Here is a tiny trained network, its code and every weight. The questions are about switching its units off for an input and a class, where a switched-off unit gives its printed mean instead of its output.

import numpy as np


def w(rows, s, z=0):
    codes = np.array(rows[::2]) - 128.0
    scale = np.full(codes.shape[1], s)
    scale[-1] = z or s
    return codes * scale


def f(y):
    return np.maximum(y, 0)


def log_softmax(a):
    a = a - a.max(-1, keepdims=True)
    return a - np.log(np.exp(a).sum(-1, keepdims=True))


def net(x, mask):
    res = np.array(x, float).reshape(1, 8) / 4 @ E
    y = f(res @ A[0][:, :-1].T + A[0][:, -1])
    res = res + np.where(mask, y, B[0][:, -1]) @ B[0][:, :-1]
    return log_softmax(res[-1] @ U[:, :-1].T + U[:, -1])


A, B = {}, {}
E = w([
[148,179,133],'x0',
[135,72,120],'x1',
[160,93,75],'x2',
[2,139,38],'x3',
[184,146,73],'x4',
[194,162,119],'x5',
[137,38,111],'x6',
[93,50,114],'x7',
],0.0052)
A[0] = w([
[140,165,133,169],'n0',
[201,173,138,179],'n1',
[45,31,157,145],'n2',
[151,143,94,199],'n3',
[172,99,85,191],'n4',
[124,181,199,154],'n5',
[28,72,168,146],'n6',
[211,178,168,105],'n7',
[107,165,217,129],'n8',
[96,157,227,137],'n9',
[137,57,67,164],'n10',
[102,157,90,88],'n11',
[48,1,132,253],'n12',
[3,223,17,131],'n13',
[72,205,107,141],'n14',
],0.0096,0.0044)
B[0] = w([
[138,110,148,164],'n0',
[138,68,156,196],'n1',
[79,137,56,204],'n2',
[137,83,110,173],'n3',
[125,70,122,176],'n4',
[162,137,176,179],'n5',
[140,155,62,197],'n6',
[106,95,179,184],'n7',
[143,178,165,169],'n8',
[140,190,152,174],'n9',
[84,101,117,183],'n10',
[158,98,136,145],'n11',
[106,113,3,254],'n12',
[252,73,86,229],'n13',
[190,120,131,179],'n14',
],0.027,0.0073)
U = w([
[73,151,124,199],'0',
[153,136,104,199],'1',
[114,82,253,156],'2',
[187,69,156,138],'3',
[36,60,108,115],'4',
[9,166,187,2],'5',
[184,221,175,109],'6',
[33,166,181,16],'7',
],0.0073,0.0059)

Each question gives the input, the list of numbers given to net, and the class t.
The units are the neurons (one row each of A and B). Each row of codes is followed by its name. A weight is (code - 128) times the scale printed after its matrix; where a second scale follows, it is the last column's (A, B and U).
mask holds one flag per neuron, in row order. A switched-off neuron (its flag False) gives its mean, the last column of its row in B, instead of its output. The means were averaged over made-up inputs and are rounded, as every weight is.
A unit's drop is (log p(t) with every unit on - log p(t) with that unit switched off) / (log p(t) with every unit on - log p(t) with every unit switched off).
The circuit of an input: a set's keep is (log p(t) with only the set's units on - log p(t) with every unit switched off) / (log p(t) with every unit on - log p(t) with every unit switched off). Starting from the 12 units with the biggest drops (on a tie, the unit counted first), units are removed one at a time, each time the one whose removal leaves the highest keep (on an exact tie, the one counted first), for as long as the keep stays at least 0.8.
units of the circuit, in order: the units of the circuit, biggest drop first
k most important neurons: the k neurons with the biggest drops, biggest first
drop when u is switched off: that unit's drop, to one decimal
input [-3,4,-1,8,-5,-4,-3,6], class 1: units of the circuit, in order -> (n13, n6)
input [-1,-8,-3,-4,8,-2,1,3], class 2: units of the circuit, in order -> (n12, n13, n6)
input [-1,-2,2,-8,-1,3,1,7], class 4: units of the circuit, in order -> (n13)
input [-1,-1,-6,8,-2,7,-4,7], class 3: 3 most important neurons -> (n13, n14, n11)
input [3,3,-8,-7,-6,-8,1,0], class 0: 4 most important neurons -> (n13, n2, n12, n14)
input [-6,8,6,-1,2,1,6,-8], class 4: units of the circuit, in order -> (n13, n10)
input [-2,-2,3,8,-2,0,1,2], class 1: 3 most important neurons -> (n13, n12, n6)
input [3,-8,-4,0,7,0,6,-3], class 2: units of the circuit, in order -> (n12, n13, n6)
input [7,1,-6,5,1,2,2,-3], class 3: units of the circuit, in order -> (n13, n12)
input [3,5,-3,-3,1,6,-7,5], class 2: 2 most important neurons -> (n12, n13)
input [7,-1,-8,3,-2,-8,-4,0], class 6: units of the circuit, in order -> (n9, n8, n5)
input [-8,0,-3,-5,6,5,0,-3], class 2: units of the circuit, in order -> (n12, n13, n7)
input [3,-7,-3,-1,-1,3,-7,4], class 6: 2 most important neurons -> (n9, n8)
input [-4,-7,4,4,6,-3,4,-7], class 3: most important neuron -> (n13)
input [1,8,-3,5,7,8,0,6], class 4: 2 most important neurons -> (n10, n14)
input [8,-3,4,3,-1,3,1,2], class 3: 2 most important neurons -> (n12, n2)
input [4,2,2,7,-5,3,4,-6], class 3: 2 most important neurons -> (n13, n2)
input [-8,-8,-6,8,2,1,2,6], class 1: drop when n13 is switched off -> 1.0
input [3,-8,0,7,-8,6,-2,5], class 3: drop when n13 is switched off -> 1.1
input [-7,0,6,4,-2,7,3,-2], class 4: drop when n10 is switched off -> 0.1
input [-6,4,-2,4,3,7,6,5], class 4: drop when n14 is switched off -> 0.0
input [4,5,-7,0,-4,-3,-1,-8], class 2: units of the circuit, in order -> (n12)
